Moves between units:
par: s>nup, i>puv, x>vop
kol: s>fur, i>tif, x>kis
fus: s>tob, i>dof, x>tud
puz: s>tep, i>ded, x>nom
mig: s>fur, i>fel, x>kig
kez: s>rar, i>sif, x>zuf
gul: s>pib, i>naf, x>bam
ril: s>mir, i>gur, x>zal
vop: s>gav, i>tun, x>nis
bom: s>ded, i>ril, x>mav
nom: s>ded, i>tep, x>bom
mes: s>kun, i>vop, x>veb
tep: s>liv, i>zom, x>liv
kaz: s>ril, i>zoz, x>nup
puv: s>sim, i>sop, x>gav
zib: s>nis, i>vop, x>kez
gek: s>bur, i>tep, x>nez
dof: s>gul, i>nog, x>pok
naf: s>tuv, i>kun, x>nis
bam: s>dol, i>rir, x>bos
vad: s>kaz, i>sop, x>mir
leg: s>dof, i>buf, x>nog
liv: s>puv, i>rif, x>par
bur: s>zar, i>nez, x>tif
ded: s>nez, i>mir, x>bur
zom: s>nim, i>vad, x>gek
ber: s>sif, i>tef, x>gom
tun: s>veb, i>mes, x>gav
nim: s>duf, i>pum, x>ler
pok: s>deg, i>ton, x>sef
zar: s>keb, i>nup, x>puz
tif: s>nim, i>vez, x>fur
zal: s>vad, i>mog, x>kez
muf: s>nim, i>fur, x>nom
guk: s>mes, i>daf, x>veb
rup: s>ler, i>nim, x>buf
gav: s>ber, i>veb, x>did
fur: s>kig, i>mig, x>nim
nez: s>puz, i>zar, x>sim
mav: s>tif, i>bur, x>muf
gif: s>zuf, i>tuv, x>nif
fel: s>pib, i>ful, x>bom
bim: s>deg, i>bam, x>daf
veb: s>nif, i>gif, x>zuf
daf: s>naf, i>deg, x>mes
keb: s>zom, i>bur, x>par
ked: s>ril, i>gom, x>vop
nup: s>zal, i>ril, x>nez
bak: s>tud, i>pib, x>pok
sef: s>nog, i>leg, x>dof
tud: s>ton, i>tob, x>bim
ton: s>bos, i>bam, x>did
gur: s>par, i>liv, x>mog
vez: s>bur, i>puz, x>kis
rak: s>liv, i>zuf, x>gur
kun: s>tud, i>pib, x>tuv
zoz: s>gur, i>zib, x>mog
kis: s>bom, i>zal, x>mig
rif: s>sop, i>ked, x>puv
mog: s>buv, i>par, x>vad
sop: s>kez, i>zib, x>sim
sim: s>zuf, i>kez, x>rak
ler: s>ful, i>tob, x>leg
pib: s>rup, i>muf, x>sir
buv: s>rif, i>tef, x>kaz
buf: s>fel, i>ler, x>mig
tuv: s>ton, i>tud, x>seg
kig: s>pok, i>bak, x>rir
rir: s>sef, i>pok, x>kol
gom: s>vop, i>sif, x>zib
nis: s>tud, i>gav, x>rar
deg: s>kun, i>bos, x>naf
rar: s>kez, i>did, x>rif
ful: s>muf, i>kol, x>pib
pum: s>mav, i>bom, x>duf
nif: s>guk, i>seg, x>zib
sif: s>tun, i>guk, x>vop
dol: s>dof, i>sef, x>fus
tef: s>kez, i>did, x>ber
mir: s>nup, i>kaz, x>vad
seg: s>puv, i>bim, x>guk
duf: s>nom, i>sef, x>ful
nog: s>kig, i>mig, x>gul
tob: s>bam, i>rup, x>ton
bos: s>fus, i>dol, x>kun
did: s>gom, i>ber, x>veb
zuf: s>rif, i>rar, x>zib
sir: s>buf, i>rup, x>leg

The rows follow the links: the fewer symbols apart two units are, the more alike their rows tend to be.

Each row is also shifted at random along 7 hidden directions that mean nothing.

Row, then unit:
-258 53 191 23 -123 42 -164 -172 196 -102 108 -55 84 79 219 -160 34 -46 -105 192 -61 58 2 29 34 21 51 -29 -2 34 -244 -40 -139 7 -53 -86 -120 -35 -32 28 268 206 41
unit: zar
59 42 96 7 -76 26 6 31 45 -63 -5 -108 58 30 54 56 -88 -40 -40 21 -54 -50 -19 -38 125 28 -36 -9 54 22 -127 -32 -18 42 40 -183 29 31 -25 10 38 6 41
unit: dof
74 -13 -120 -28 0 38 -2 37 -97 110 -74 34 -52 -44 -30 -134 75 -49 -20 -26 107 0 1 3 -12 11 -5 81 24 58 106 -4 39 39 -93 -29 7 -74 38 -45 -40 29 -38
unit: zib
2 -102 27 -99 93 -62 82 141 -159 8 107 111 -14 -85 -109 235 -54 36 72 -138 16 -5 51 3 -61 -47 -53 -71 -100 -61 156 28 50 -79 103 233 58 132 52 123 -131 -208 -52
unit: deg
-75 66 16 -3 79 45 19 -57 55 -29 -106 10 -18 15 -53 -78 166 -37 -73 -29 -107 31 65 -69 52 19 14 -17 26 4 -117 -56 -130 -90 -28 -40 -35 -9 41 -22 100 85 -26
unit: puv
265 10 84 -64 33 -86 -11 114 -71 13 225 78 -59 3 -53 86 -68 117 94 54 102 36 -124 13 -143 -11 68 -59 -136 0 107 26 22 -50 80 144 -36 166 -39 -82 -72 -87 -8
unit: fur
-173 48 -80 120 60 23 85 -57 43 -79 -182 -45 10 -31 -34 107 105 -39 34 -118 -144 -60 56 8 32 -4 -73 -6 134 -62 -64 26 -23 -47 27 11 65 -55 5 82 -31 -25 14
unit: tob
-13 -29 -60 -18 57 22 8 18 -97 34 -67 86 -37 -52 -54 -41 75 -32 -40 -110 19 -36 72 -23 -21 -23 -47 21 17 18 19 15 8 1 -39 82 47 -32 28 106 -11 -51 -32
unit: tuv
88 -21 -34 28 68 -71 168 59 -76 -106 -28 -5 -30 -33 -90 206 25 18 102 -73 -1 -38 -41 -1 -31 1 -93 -63 35 -88 8 -3 0 -72 144 36 91 70 23 57 -55 -102 -11
unit: bos
51 9 -27 -118 -15 -69 14 80 -116 22 102 46 -81 -13 -8 -49 118 41 -31 -14 121 -44 -48 -31 -64 -55 77 -54 -35 42 33 51 -17 -18 -13 138 -50 151 -63 -22 61 -8 -85
unit: kol
221 72 85 -2 -21 32 -3 15 52 13 134 41 27 32 -45 48 -28 37 27 17 -23 3 -45 1 1 25 -57 -13 -46 16 -43 -9 -39 -13 40 -29 -6 159 -48 -51 9 8 59
unit: leg
-97 32 -68 38 93 -48 -56 -72 31 -61 32 110 7 45 -58 76 65 23 64 -17 -58 78 -6 13 -45 59 18 15 -62 -56 124 31 -2 -83 31 189 -77 5 15 1 -41 10 -55
unit: ril
28 11 17 -94 -38 -19 -15 32 -57 63 159 149 42 19 -21 -52 -42 -7 -88 -37 77 22 9 8 41 39 0 8 -104 90 63 -12 -35 56 -19 49 -50 103 -25 -5 92 12 -59
unit: vad
-49 83 92 -82 70 -65 -39 -13 7 -22 186 162 -26 21 -63 -80 135 130 -17 28 -33 58 30 -46 -74 -33 79 -92 -62 9 -73 16 -166 -56 24 187 -86 208 -43 -28 163 67 21
unit: pum
-59 -89 12 -60 -16 -67 86 41 -15 33 55 -15 -9 -20 -3 64 -70 74 0 -27 41 -19 -4 27 -37 -56 41 -91 -39 -48 48 15 16 -1 50 61 17 56 -8 2 -17 -75 -9
unit: nom
-97 -52 -171 75 18 33 -54 -138 28 -2 -177 -12 -4 26 36 -90 119 -6 -52 -90 -31 -25 35 25 -10 27 8 16 73 -78 4 37 -7 15 -74 68 5 -162 -1 27 -11 41 -1
unit: ded
87 -104 -111 -37 54 -51 152 52 -33 69 -70 -43 -89 -2 -109 84 22 12 37 -52 84 -11 -40 8 -45 -12 -3 -27 -5 -63 176 56 99 -32 50 -1 1 -41 72 -17 -134 -63 -54
unit: liv
-15 70 30 -28 -14 9 -26 -35 4 -39 50 112 108 27 -5 -20 -25 0 -97 -45 -60 12 56 -24 105 43 -27 5 -69 42 -87 -79 -104 13 -2 7 -2 94 -39 -16 143 34 -32
unit: mir
333 65 -35 45 -25 -33 43 -10 -11 -39 56 48 0 76 -21 -57 -59 28 12 120 125 20 -146 17 2 69 -25 46 -59 54 -20 -62 9 56 53 -126 12 3 -42 -105 82 57 -20
unit: zal
258 17 -6 15 -35 17 -38 50 -51 24 -30 -43 -9 29 4 -63 -92 -28 -52 9 71 -74 -54 -40 45 31 1 50 67 78 -28 17 60 124 -10 -149 46 -57 -37 12 -48 -21 43
unit: bak
-8 26 212 -28 33 72 -220 -27 18 33 137 156 96 10 6 -120 -150 -2 -94 17 -77 72 117 -41 29 44 14 39 -43 104 -92 -38 -76 91 -43 9 -12 -29 12 102 52 14 100
unit: bim
-13 -51 -31 37 71 20 -16 -16 -10 -25 -106 -37 28 -36 -27 102 -65 23 73 -25 -98 25 90 -31 12 -31 -46 39 -22 -87 16 -27 71 -62 14 48 73 -50 52 32 -117 -76 21
unit: mes

From each start, follow one symbol. Which unit do you reach?
Answer with the unit's name.
new walk
176 -38 46 -31 -55 20 -75 49 -55 109 111 69 24 9 -4 -105 -136 -28 -59 -7 117 -13 -23 24 2 61 -17 49 62 100 64 48 40 203 -18 -105 18 -69 5 55 -47 3 102
x
tud
new walk
-38 35 49 151 107 106 -141 -114 109 -86 -204 -49 93 -1 9 31 -114 -3 43 6 -246 62 132 -58 72 26 -35 78 6 -80 -128 -99 -1 -60 -23 -44 76 -165 47 16 -93 -25 88
x
veb
new walk
-111 -29 -51 6 -30 -59 59 9 -31 -45 -90 -100 -45 -25 75 20 37 13 -7 -4 27 -67 -33 5 -32 -69 73 -60 23 -33 -33 17 27 -23 0 34 19 -18 -39 -7 19 -39 -57
i
vez
new walk
-84 -50 190 -10 -42 77 -172 6 33 75 72 7 66 -27 97 -80 -230 -54 -68 84 -1 51 73 4 17 -14 38 66 -63 101 -13 -36 71 86 -80 -65 -13 -136 33 80 -24 -24 48
x
guk
new walk
-64 -78 -65 -75 -20 -54 3 58 -61 104 75 53 -22 3 -28 19 -69 -36 -21 -23 117 18 -7 39 -9 12 43 42 -55 55 250 80 122 68 -26 68 -66 -46 31 20 -98 -36 -77
i
par
new walk
-151 -41 -9 -143 -91 -69 -124 46 -91 85 208 78 -85 -3 112 -150 110 -18 -59 52 201 -8 -56 34 -127 -56 142 -15 -69 108 148 125 44 38 -112 206 -163 53 -57 33 64 47 -108
s
bom
new walk
201 -48 70 -13 -43 94 -112 32 -31 124 21 13 66 -29 32 -106 -232 -4 -15 58 46 43 39 -4 33 5 -10 98 -54 62 5 -68 69 112 -71 -132 60 -84 24 -30 -76 -24 91
i
gif
new walk
-11 -43 104 -42 -62 -59 -45 96 -14 -22 133 -96 -33 -5 83 135 -120 -26 62 92 78 -9 -103 28 -56 -21 69 -32 -65 14 105 61 113 -18 41 31 -59 34 -10 11 -106 -78 -41
i
bak
new walk
-106 -56 -3 -62 -38 -27 74 89 -95 20 53 -27 -59 -83 32 26 26 -43 88 64 118 4 -25 42 -67 -59 -23 10 0 24 85 8 70 -18 -4 14 11 24 56 25 -6 -11 -40
s
tud
new walk
32 33 -62 62 8 -21 13 -44 44 -56 -68 -56 5 33 -10 -10 -10 14 101 118 -13 52 -41 0 17 31 -6 63 33 -33 20 -28 29 0 27 -100 5 -66 36 -92 -20 83 36
i
gom
new walk
-17 7 -104 -97 -38 -11 61 81 -112 41 -52 -29 -53 -39 -6 7 126 -20 -71 -123 41 -118 21 -52 44 -67 14 -30 -1 32 17 42 18 -33 -55 83 3 135 -71 -10 15 -55 -113
i
fel
new walk
-111 -51 68 117 44 11 -122 -17 75 -55 -28 -73 42 0 32 179 -166 -49 111 -15 -106 40 -17 53 -24 87 14 22 66 -71 117 65 84 24 47 10 -7 -181 65 97 -246 -87 94
s
dof
new walk
-79 -69 55 -1 7 18 -173 14 35 156 61 48 36 -12 8 -56 -229 49 -39 -35 -20 34 63 25 -39 10 134 31 13 64 164 92 80 170 -77 49 -38 -143 7 25 -185 -65 114
x
ful
new walk
159 -148 -73 -75 -11 -8 119 72 -68 146 -40 -21 3 -15 -78 28 -133 33 -56 -120 92 -38 18 19 21 -11 -14 -33 -4 -32 123 10 76 87 21 -72 79 -38 29 -13 -119 -104 8
i
zom
